Each row has a name. Each piece below is followed by the name of the row it came from, unless a question asks for something else. Each question is about the rows just above it. Places in a row count from 1.

Columns, left to right: C D X Y S E P M T
q_17: 8.008; 2.116; 1.392; 1.783; -6.234; -4.951; 8.488; 0.325; 0.029
q_957: -2.360; -2.360; -3.535; -0.371; -1.531; -2.377; -0.371; -2.360; 0.337
q_552: -0.638; 4.495; -3.931; 8.767; -0.861; -0.886; -1.649; -2.024; 0.362
q_359: -8.454; -0.012; 2.551; 2.551; -1.034; -0.913; -0.317; -1.025; -0.103
-0.886; -0.913 is in which column, read top down? | E
At which places does q_957 hold -2.360? | 1 2 8
At which places does q_359 hold 2.551? | 3 4

Columns, left to right: B R Z L K
q_464: -2.372; 3.512; -0.776; 0.127; -2.949
q_667: -2.898; 2.863; 0.887; -1.843; -1.912
q_448: 0.255; 0.269; -4.765; -0.154; 4.311
q_193: -0.533; 2.215; 0.887; -1.139; -4.678
q_866: -1.584; 4.160; 2.882; 0.971; 0.162
q_598: -1.847; -3.297; -9.420; -1.562; 2.928
q_13: -1.847; -6.215; -0.111; 1.393; -2.604
q_662: -1.584; -1.028; -1.441; -2.265; -7.444
q_507: -1.584; -1.028; -1.441; -2.265; 0.162
q_537: -0.533; 4.160; -1.108; 0.690; -1.566
q_926: -0.796; -0.703; 2.217; 1.393; -5.370
q_396: 0.255; 0.269; -0.443; 0.831; -0.183
Which column holds this, read top down? -2.372; -2.898; 0.255; -0.533; -1.584 | B
Which column holds 0.887; -4.765; 0.887; 2.882; -9.420; -0.111 top down? | Z
-4.678; -1.139; -0.533; 0.887; 2.215 is which row reordered? | q_193
Where do -9.420; -1.562; 2.928 appear? | q_598
0.255; 0.269; -0.443; 0.831 with -1 step of 0.001 on every entry: | 0.254; 0.268; -0.444; 0.830
Where do -1.584; -1.028; -1.441; -2.265; -7.444 appear? | q_662

Columns, left to right: U W A Q V G F H J
q_350: -2.599; -0.215; 0.194; -0.577; 0.275; -2.284; 0.537; 1.144; 0.148
q_945: -3.766; 0.083; -0.823; -1.961; 0.189; -0.823; -0.193; -1.442; -0.586
q_720: -1.218; 7.003; 3.311; 2.426; 0.955; -2.947; 7.471; 2.931; 3.180
q_958: -4.168; -0.853; -2.696; -5.018; 1.694; -2.613; -0.218; 0.481; -1.280
q_286: 0.717; -8.307; 2.038; 2.782; 0.354; -3.433; -9.239; -6.013; -0.004
q_717: 2.717; -5.150; 3.246; 6.290; -1.520; -0.204; -5.365; -1.312; 1.870
q_490: 1.890; 3.549; 0.263; 0.322; -5.058; -2.450; -4.466; -2.304; -2.674
q_585: -2.721; -0.848; -2.636; -4.609; 1.971; -2.552; -1.434; -2.261; -1.572
q_573: 1.672; -5.069; 1.890; 3.549; 0.263; 0.322; -5.059; -2.450; -0.207
q_770: -0.904; 2.485; 4.195; 4.483; 1.606; -4.669; 3.225; 1.377; 3.329
Places of 2.782 in row q_286: | 4
0.275; 0.189; 0.955; 1.694; 0.354 is in which column, read top down? | V
The row with 1.890; 3.549; 0.263; 0.322; -5.059; -2.450 is | q_573
Every place of -0.823 in q_945: | 3 6

Columns, left to right: gog suv pozas Gavo
q_266: -2.248; 5.192; 2.784; -1.781
q_54: -1.118; -0.551; -6.488; 9.809
q_763: -0.260; -4.827; -6.785; 7.697
q_48: -0.632; -5.817; 3.252; 3.994
q_176: 1.764; 0.895; -0.027; -0.058
q_319: -4.843; 1.410; -4.843; -4.843
q_941: -6.791; 7.159; 4.522; 4.166
q_987: -7.007; 1.956; 5.348; 4.635
q_213: 1.433; 5.164; -2.545; -2.565
q_706: 4.523; 4.522; 4.522; -4.844
which: 7.159; 4.522; 4.166 | q_941
Places of 4.522 in row q_706: | 2 3
Which column holds -4.843; -6.791; -7.007; 1.433 top down? | gog
Put -4.843; -4.843; 1.410; -4.843 back in order: which row is it? | q_319
Which column holds 3.252; -0.027; -4.843; 4.522; 5.348; -2.545; 4.522 top down? | pozas
At which places does q_319 hold -4.843? | 1 3 4
Which column holds this, read top down? -0.632; 1.764 | gog

Columns, left to right: kepe gorin rav Dobu salek Gidoz Pume
q_467: -3.612; -6.420; -1.573; 7.879; 5.359; 0.387; 7.448
q_156: -6.813; 2.548; -0.775; 6.210; 6.615; -0.990; -5.739
q_62: -2.059; -5.556; -2.126; 8.921; 2.595; -0.805; 8.021
q_531: -5.739; -6.813; -0.990; 6.616; -0.775; 2.548; 6.210
q_567: -3.235; -5.964; -1.415; 9.106; 2.445; 0.603; 7.679
q_701: -4.820; -6.538; -0.844; 7.317; 2.725; 1.301; 6.982
Which column holds this, read top down? 5.359; 6.615; 2.595 | salek
-0.775; -2.126; -0.990; -1.415 is in which column, read top down? | rav
Which row holds these entries in another order? -6.813; -5.739; -0.990; -0.775; 2.548; 6.210; 6.616 | q_531
-3.235; -5.964; -1.415 with +1 step of 0.001 on every entry: | -3.234; -5.963; -1.414
2.445; -1.415; -5.964; 0.603; -3.235; 7.679; 9.106 is which row reordered? | q_567

Columns, left to right: Daka gemos ruvi vele bemil
q_133: 2.804; 1.494; 2.610; 1.447; -4.174
q_476: 2.804; 1.494; -2.078; -1.353; 1.469
q_433: -0.018; -1.482; -5.897; -1.941; -0.902
q_736: 1.493; 7.404; 0.405; 0.975; 1.482
q_297: 1.348; 1.539; -2.078; 0.261; -1.152
q_541: 0.742; -1.693; -0.018; -1.479; -5.897
q_248: 0.405; 1.492; 7.404; 1.482; 0.975
0.975; 1.482; 7.404; 1.492; 0.405 is which row reordered? | q_248
2.804; 1.494; -2.078; -1.353 with -1 step of 0.001 on every entry: | 2.803; 1.493; -2.079; -1.354
Which row holds -0.018; -1.479; -5.897? | q_541

Columns, left to right: div sapef Vul vok sufus
q_452: 5.043; 3.117; -5.231; -0.502; 3.956
q_562: -2.184; 0.438; 3.499; -4.402; -1.473
q_626: 7.115; 5.929; 0.097; -2.797; -0.564
q_333: 7.601; 5.361; 3.749; -3.916; -1.366
q_812: 9.127; 4.863; 5.090; -4.557; 6.655
q_665: 2.955; 4.148; 0.395; -7.928; 3.686
q_40: -4.905; -0.060; -4.905; -1.367; -1.367
q_300: -2.184; -0.561; -4.580; 5.842; -3.916
q_355: -0.565; -1.651; -0.565; -0.565; -1.651
q_58: -2.184; -0.561; 3.499; -4.402; -1.473
q_824: -1.952; -1.424; -2.617; 4.632; -0.192
At which places does q_355 hold -0.565? | 1 3 4
Which column holds -0.502; -4.402; -2.797 top down? | vok
which: -3.916; -1.366 | q_333
Places of -1.367 in row q_40: | 4 5
Which row holds -1.952; -1.424? | q_824
Put -3.916; 3.749; 5.361; -1.366; 7.601 back in order: which row is it? | q_333
7.115; 5.929; 0.097 with +1 step of 0.001 on every entry: | 7.116; 5.930; 0.098

Columns, left to right: Vorin kekad vad litun lon gav mapub nak Rez
q_504: 0.194; -1.607; -5.130; -6.654; -1.550; -3.064; -4.570; 8.969; 1.081
q_473: -0.021; 4.211; -1.847; 0.342; -1.318; -0.793; -4.628; -0.592; 0.490
q_125: 0.451; -1.340; -4.327; -2.337; -1.707; -2.824; -4.683; 7.602; 1.269
q_558: 1.819; -0.155; -0.997; -5.923; -2.541; -2.280; -6.069; 2.905; 2.204
q_574: 3.186; 0.844; 1.968; -6.812; -3.764; -2.007; -8.258; -0.451; 3.325
q_428: 1.772; 0.214; -0.018; -3.099; -2.071; -1.705; -4.299; 0.051; 1.676
q_509: 1.555; -0.382; -1.647; -5.838; -2.338; -2.338; -2.338; -2.338; -0.382
q_746: 1.832; 0.466; 0.515; -2.059; -1.867; -1.405; -3.808; -1.427; 1.583
q_517: -0.793; -1.319; -4.628; -0.021; 0.342; -1.847; 0.490; 4.211; -0.592
-0.592; 4.211; 0.490; -1.847; 0.342; -0.021; -4.628; -1.319; -0.793 is which row reordered? | q_517
Places of -2.338 in row q_509: | 5 6 7 8

Columns, left to right: zar bisim bevif Razak dazu Zila derir lizum tuv
q_632: -1.313; 5.554; -5.242; -1.272; 3.898; 1.069; 0.157; 1.857; -6.084
q_999: -1.747; 2.173; 0.249; -2.509; -7.520; 6.699; -2.064; 3.841; -0.614
q_317: -1.151; 4.291; 6.636; -1.090; 0.498; -2.626; -4.702; 0.351; -4.033
q_118: -2.064; 3.841; 0.249; 2.172; 6.699; -1.747; -0.614; -2.509; -7.520
q_121: 1.217; 6.636; -1.410; 1.819; 6.626; -1.034; -0.029; -2.115; -7.327
q_702: -0.656; 0.352; -0.656; 0.352; 0.352; -0.656; -0.656; -0.065; 0.352
q_617: 6.637; 0.498; 2.005; -4.702; -4.033; -1.090; -1.151; 6.637; -4.702
which: -0.656; 0.352; -0.656; 0.352; 0.352; -0.656; -0.656; -0.065; 0.352 | q_702
Put -4.033; 0.351; -4.702; -2.626; 0.498; -1.090; 6.636; 4.291; -1.151 back in order: which row is it? | q_317
Every place of 6.637 in q_617: | 1 8
At which places does q_702 hold 0.352? | 2 4 5 9
Put 0.352; -0.656; -0.656; -0.656; 0.352; 0.352; -0.065; -0.656; 0.352 back in order: which row is it? | q_702
Put -0.614; 2.172; -2.064; 0.249; 6.699; -7.520; -1.747; 3.841; -2.509 back in order: which row is it? | q_118
-4.702; 6.637; -1.151; -1.090; -4.033; -4.702; 2.005; 0.498; 6.637 is which row reordered? | q_617

Columns, left to right: Fal Baf gagol kibuz Zup fod sibob batu bubad minu
q_303: -1.870; -1.736; 0.642; 3.089; 2.006; 0.103; 5.547; 4.069; 3.749; -5.675
q_868: 3.121; 2.614; 3.089; 0.642; -4.791; 0.702; -7.519; -5.700; -4.292; 6.135
q_599: -1.870; -2.199; -2.549; -0.872; 2.006; 0.103; 5.547; 4.069; 3.749; -5.675
Where do 3.089; 0.642 appear? | q_868
Which column holds 2.614; -2.199 top down? | Baf
Which column holds this, read top down? 6.135; -5.675 | minu

Columns, left to right: Fepe vosob niv Nuz
q_282: 2.664; -2.839; 1.924; 1.458
q_173: 1.941; -2.089; 1.535; 0.921
q_39: -4.473; 1.924; -2.839; 1.458
q_153: -1.224; 2.319; 7.134; 1.424
q_140: -2.347; 4.661; 2.825; -0.382
Shift each entry of -2.347; 4.661 by -1 times 0.001: | -2.348; 4.660
Which row holds 2.319; 7.134; 1.424? | q_153
1.458; 0.921; 1.458; 1.424 is in which column, read top down? | Nuz
Which row holds these entries in another order? 1.924; -2.839; 1.458; -4.473 | q_39
4.661; 2.825; -0.382 is in which row? | q_140
-2.839; 1.924; 1.458 is in which row? | q_282
Shift each entry of -2.347; 4.661 by +1 times 0.001: | -2.346; 4.662

Columns, left to right: ninop Tude Bas zut fis
q_715: 1.680; 0.306; 3.836; 3.298; -1.657
q_144: -2.015; -0.760; 0.851; -0.786; -0.278
q_389: 2.710; -0.532; 4.415; 6.315; 0.945
q_480: 8.546; -3.948; 0.425; 0.500; -1.345
q_767: 1.097; 0.429; 0.795; -0.785; -0.695
q_311: 0.945; -0.532; -1.263; 6.315; 4.415
q_95: 0.945; -0.532; 2.711; 6.315; 4.415
q_425: -4.896; 1.844; 0.606; -0.366; 0.333
q_884: -1.273; 0.157; 1.029; 0.460; 1.606
q_124: 1.097; 0.429; 2.282; 2.117; -1.357
At which places does q_389 hold 2.710? | 1
which: 0.795; -0.785 | q_767
Put -0.532; 2.711; 6.315; 4.415; 0.945 back in order: which row is it? | q_95
-0.278; 0.945; -1.345; -0.695; 4.415; 4.415; 0.333; 1.606 is in which column, read top down? | fis

Columns, left to right: fogug rogum norot kag goki
q_825: 4.666; 2.216; -6.110; -0.528; -0.165
q_126: 3.479; 1.191; -7.197; 0.040; -0.278
q_362: 0.199; 2.216; -6.110; -0.528; -0.165
q_6: 4.011; 1.614; -6.108; 1.107; 0.589
q_998: 2.798; -0.419; -6.793; -1.161; -2.386
q_798: 4.209; 1.278; -6.395; -2.158; -1.958
Which column holds 2.798; 4.209 top down? | fogug
Shift each entry of 1.278; -6.395; -2.158 by -1 times 0.001: | 1.277; -6.396; -2.159
4.666; 3.479; 0.199 is in which column, read top down? | fogug

Columns, left to right: Gaf Kalef gimem vefo
q_414: -8.270; 4.226; 3.267; 6.951
q_254: -8.270; -5.097; 7.071; -4.744
q_788: -8.270; 5.086; 3.267; 4.226
q_475: 2.591; 3.429; 2.591; 2.591
q_219: -8.270; 6.476; 7.071; -4.744
q_146: -8.270; -5.097; 3.170; 4.323
q_614: -8.270; 4.226; 3.267; 5.087
At which places does q_475 hold 2.591? | 1 3 4
7.071; 3.267; 2.591; 7.071; 3.170; 3.267 is in which column, read top down? | gimem
which: 3.267; 4.226 | q_788
3.267; 5.087; -8.270; 4.226 is which row reordered? | q_614
which: 2.591; 3.429; 2.591 | q_475
3.170 with -1 step of 0.001 on every entry: | 3.169
Which column holds this, read top down? -4.744; 4.226 | vefo

Columns, left to right: Dop noli Tif bup nagi
q_776: 2.071; -0.697; 1.352; 1.915; -1.447
q_687: -2.041; -0.938; -1.709; -6.086; 0.817
q_804: 2.112; -8.700; 1.205; 0.282; -2.735
q_81: -2.041; 0.816; -1.709; -6.086; -0.938
q_444: 0.281; -2.735; -8.700; 1.204; 2.112
q_688: 1.205; 0.281; 2.112; -8.700; -2.735
-6.086; -2.041; -1.709; -0.938; 0.817 is which row reordered? | q_687
Which row holds these entries in another order? -8.700; -2.735; 0.281; 1.205; 2.112 | q_688
2.112; -2.735; 1.205; 0.281; -8.700 is which row reordered? | q_688

Columns, left to right: kem Saz kinat rutuk bebar Taron gurad gifof Kar
q_186: -4.523; -6.516; 5.405; -2.450; 2.633; 3.855; 5.016; -2.450; -0.359
q_633: -0.863; 4.326; 2.425; -4.230; 1.293; -3.406; -7.920; 4.246; -5.747
q_102: 5.303; 6.345; -5.645; -4.630; 5.729; -8.917; -0.780; 7.424; -7.018
q_742: 8.518; -1.449; -5.499; -5.740; -0.755; -6.179; -3.371; 4.656; -4.293
q_468: -1.222; -5.811; -4.651; -3.523; -4.120; 3.204; 0.685; 2.633; -1.935
q_269: -2.707; -3.808; -9.095; -0.865; -6.640; -1.568; 2.056; 7.346; 8.275
q_834: -3.178; 7.568; -2.166; 8.919; 4.709; -0.766; 4.868; 9.125; -0.671
q_883: -5.646; 7.700; -2.174; -7.546; 1.081; 0.323; 5.592; -5.078; 6.887
q_620: 2.206; 7.145; 2.807; -2.250; -6.236; -8.405; -3.626; 3.401; 7.847
q_997: 2.384; 1.601; 9.228; 3.220; 5.009; -1.877; 2.000; -8.449; 5.118
q_178: 8.468; -7.750; 8.059; -3.215; 6.660; 4.838; -7.805; -3.473; -3.748
q_166: -2.250; 2.807; 7.145; 2.206; 3.401; -8.405; 7.847; -6.237; -3.626
Places of -2.450 in row q_186: | 4 8
-6.516; 4.326; 6.345; -1.449; -5.811 is in which column, read top down? | Saz
Put -3.626; -6.237; 7.847; -8.405; 3.401; 2.206; 7.145; 2.807; -2.250 back in order: which row is it? | q_166

Columns, left to right: Zasud Luvo mut Milu vivas
q_799: -2.996; -6.701; 1.599; -0.137; -0.166
q_530: -5.124; 0.079; -0.208; 2.425; -2.396
q_290: -1.718; -0.818; -1.515; -0.792; -1.042
q_443: -0.208; -5.125; -0.208; 0.079; 2.425
Put 2.425; 0.079; -0.208; -5.125; -0.208 back in order: which row is it? | q_443
-6.701; 0.079; -0.818 is in which column, read top down? | Luvo
Places of -0.208 in row q_443: | 1 3
Which column holds -0.137; 2.425; -0.792 top down? | Milu
which: -0.818; -1.515; -0.792 | q_290
-1.718 with -1 step of 0.001 on every entry: | -1.719

Columns, left to right: Lumat Vot Ralis Mumol sasam Dukov vido Naf deso tal
q_343: -3.594; 0.313; 4.388; -3.084; 3.252; 2.816; -4.678; -3.655; 1.952; 5.354
q_324: -4.684; 0.353; -0.484; 2.949; 7.406; -2.625; 1.008; -1.265; 2.205; 4.143
q_230: 5.354; 4.388; -3.594; -3.655; 1.952; 3.252; -4.677; 2.816; -3.084; 0.313
q_135: 7.406; 1.008; 2.204; -2.625; 4.143; -4.684; -0.484; 2.949; -1.265; 0.353
Move every entry of 2.204 by -1 step of 0.001. | 2.203
Which row holds these entries in another order? 0.353; -1.265; -0.484; -2.625; 4.143; 7.406; 2.204; -4.684; 2.949; 1.008 | q_135
The row with 2.949; -1.265 is | q_135
0.353; -1.265; 2.949; -0.484; -4.684; 4.143; -2.625; 2.204; 1.008; 7.406 is which row reordered? | q_135
At which places does q_343 hold -4.678? | 7
4.388; 1.952; -3.084; 2.816; -3.655; 3.252; 0.313; -3.594; -4.677; 5.354 is which row reordered? | q_230

Columns, left to right: ful fipo Ladok dap
q_177: -7.901; 3.765; 5.344; -7.900
q_21: 0.189; 3.765; 5.344; -7.900
q_130: 6.416; 0.224; -3.436; -7.228
q_572: -7.228; -3.436; 6.416; 0.225
-7.228; 0.225 is in which column, read top down? | dap
Which column holds 0.224; -3.436 top down? | fipo
Which row holds these entries in another order? 0.225; 6.416; -3.436; -7.228 | q_572
Move every entry of 0.224; -3.436 by -1 step of 0.001. | 0.223; -3.437
5.344 with -1 step of 0.001 on every entry: | 5.343
The row with -7.228; -3.436 is | q_572

Columns, left to right: Sabod rov Zaz Bovu
q_900: 0.096; 1.289; 8.347; 3.108
q_512: 8.226; 0.983; 7.753; 8.169
q_995: -0.011; 8.225; -0.011; 8.225
q_523: 2.693; 8.528; 8.168; 8.528
q_421: 8.527; 2.695; 8.528; 1.745
Places of 8.528 in row q_523: | 2 4
At which places does q_512 hold 8.169? | 4
The row with 2.693; 8.528; 8.168; 8.528 is | q_523
Which row holds 2.695; 8.528? | q_421
Which column holds -0.011; 8.168 top down? | Zaz
At which places does q_995 hold 8.225? | 2 4

